Each row has a name. After each piece below comes the name of the row it's from, unless a question asks for something else. Each question is about the rows just above it. Places in a row count from 1.

<55>: [-29.3  19.6 -15.6  11.2  14.9   1.2]
<30>: [ 17.4 -28.9  18.6 -46.4  92.5 -85.0]
<43>: [-15.6  11.2  14.7   1.2  92.5 -85.0]
<136>: [-28.9  13.2   8.8  21.1 -32.4   4.4]
<121>: [ 79.0 -19.1  -6.9  57.5 -11.6  75.3]
Print row <55>.	[-29.3  19.6 -15.6  11.2  14.9   1.2]
tags:
[-46.5] -> K283
[-46.4] -> K904
[-84.9] -> K368
[1.2] -> K577
[92.5] -> K341
[-85.0] -> K45
[1.1] -> K171
Look up the entry of <30> at place 4 in the table:	K904
The row with [ 17.4 -28.9  18.6 -46.4  92.5 -85.0] is	<30>
asked: [-15.6  11.2  14.9   1.2]	<55>
asked: [-15.6  11.2  14.7   1.2  92.5 -85.0]	<43>

<129>: [ 15.2 -47.9 -23.1  13.6   3.2  16.6  -7.9 -10.7]
<182>: [-29.7  -4.0  18.5  44.1   3.9  -5.1  36.5  12.3]
<127>: [ 38.9 -84.7 -65.3  37.0  47.0  15.3  -5.3 -47.1]
<166>: [  0.8 -21.9  15.7  17.8  18.6  11.9 -18.9  -7.4]
<78>: [-15.6  76.4   8.7 -47.1 -18.1 -35.3   8.7  20.0]
<76>: [-46.1   4.0  27.4 -15.9 -24.7  -7.2  37.6  53.6]
<185>: [-67.2   8.3  42.3 -14.1 -36.4  -9.4  54.1  61.6]
<112>: [-25.6   6.8   2.5  26.1 -11.4 -24.2  30.3   0.5]
<85>: [-22.5  71.9  31.0 -10.9 -18.3 -22.6 -14.6  18.2]
Table of tags by key:
[-5.2] -> K703
[11.9] -> K725
[44.1] -> K539
[-5.1] -> K654
[16.6] -> K528
[44.2] -> K949
The tag of <182>, keyed by place 6:	K654
Which row holds [-29.7  -4.0  18.5  44.1   3.9  -5.1  36.5  12.3]?	<182>
Print row <112>.	[-25.6   6.8   2.5  26.1 -11.4 -24.2  30.3   0.5]
Print row <129>.	[ 15.2 -47.9 -23.1  13.6   3.2  16.6  -7.9 -10.7]
Where do [-46.1   4.0  27.4 -15.9 -24.7  -7.2  37.6  53.6] appear?	<76>

<119>: [-33.6 -66.0 -12.7 -65.3  27.7  36.0  18.5  33.0 -16.4 -39.5  -0.1  -1.6
 -22.2  14.1  11.9  28.2  17.8 -18.5  -4.4  15.9   3.7  24.1 -14.1 -14.1
   8.6]
<108>: [-43.6 -98.0 -21.8 -87.2  61.0  88.9  28.4  37.2   9.3 -14.9 -28.3 -24.4
  18.0  43.0  -8.0  24.6  42.3 -19.2   0.9  59.1  27.7  52.9 -42.9  -9.6
 -10.2]
<91>: [-48.6 -99.7  30.3  -7.0   8.0  56.2  57.1 -30.7 -18.4 -20.5 -47.0 -20.4
 -20.0 -21.1  26.4  42.6   6.3 -17.9  17.8 -20.2   3.9  -3.8 -41.4  75.4
 -25.2]
Print row <108>.	[-43.6 -98.0 -21.8 -87.2  61.0  88.9  28.4  37.2   9.3 -14.9 -28.3 -24.4
  18.0  43.0  -8.0  24.6  42.3 -19.2   0.9  59.1  27.7  52.9 -42.9  -9.6
 -10.2]
key -> tag
[-4.4] -> K267
[0.9] -> K534
[17.8] -> K4
[-42.9] -> K739
Look up the entry of <108> at place 19 in the table:	K534
Print row <119>.	[-33.6 -66.0 -12.7 -65.3  27.7  36.0  18.5  33.0 -16.4 -39.5  -0.1  -1.6
 -22.2  14.1  11.9  28.2  17.8 -18.5  -4.4  15.9   3.7  24.1 -14.1 -14.1
   8.6]

<69>: [21.3 62.9 62.3 12.5]
<15>: [77.7 19.0 27.7 47.2]
<111>: [ 54.5 -42.4 -74.8   7.3]
<17>: [19.0 27.6 47.2 27.8]
asked: [62.9 62.3 12.5]	<69>
tags:
[21.3] -> K930
[7.3] -> K426
[54.5] -> K388
[77.7] -> K832
Join <111> by its entry at place 1:	K388
Print row <17>.	[19.0 27.6 47.2 27.8]
[77.7 19.0 27.7 47.2] is in which row?	<15>
Where do [19.0 27.7 47.2] appear?	<15>

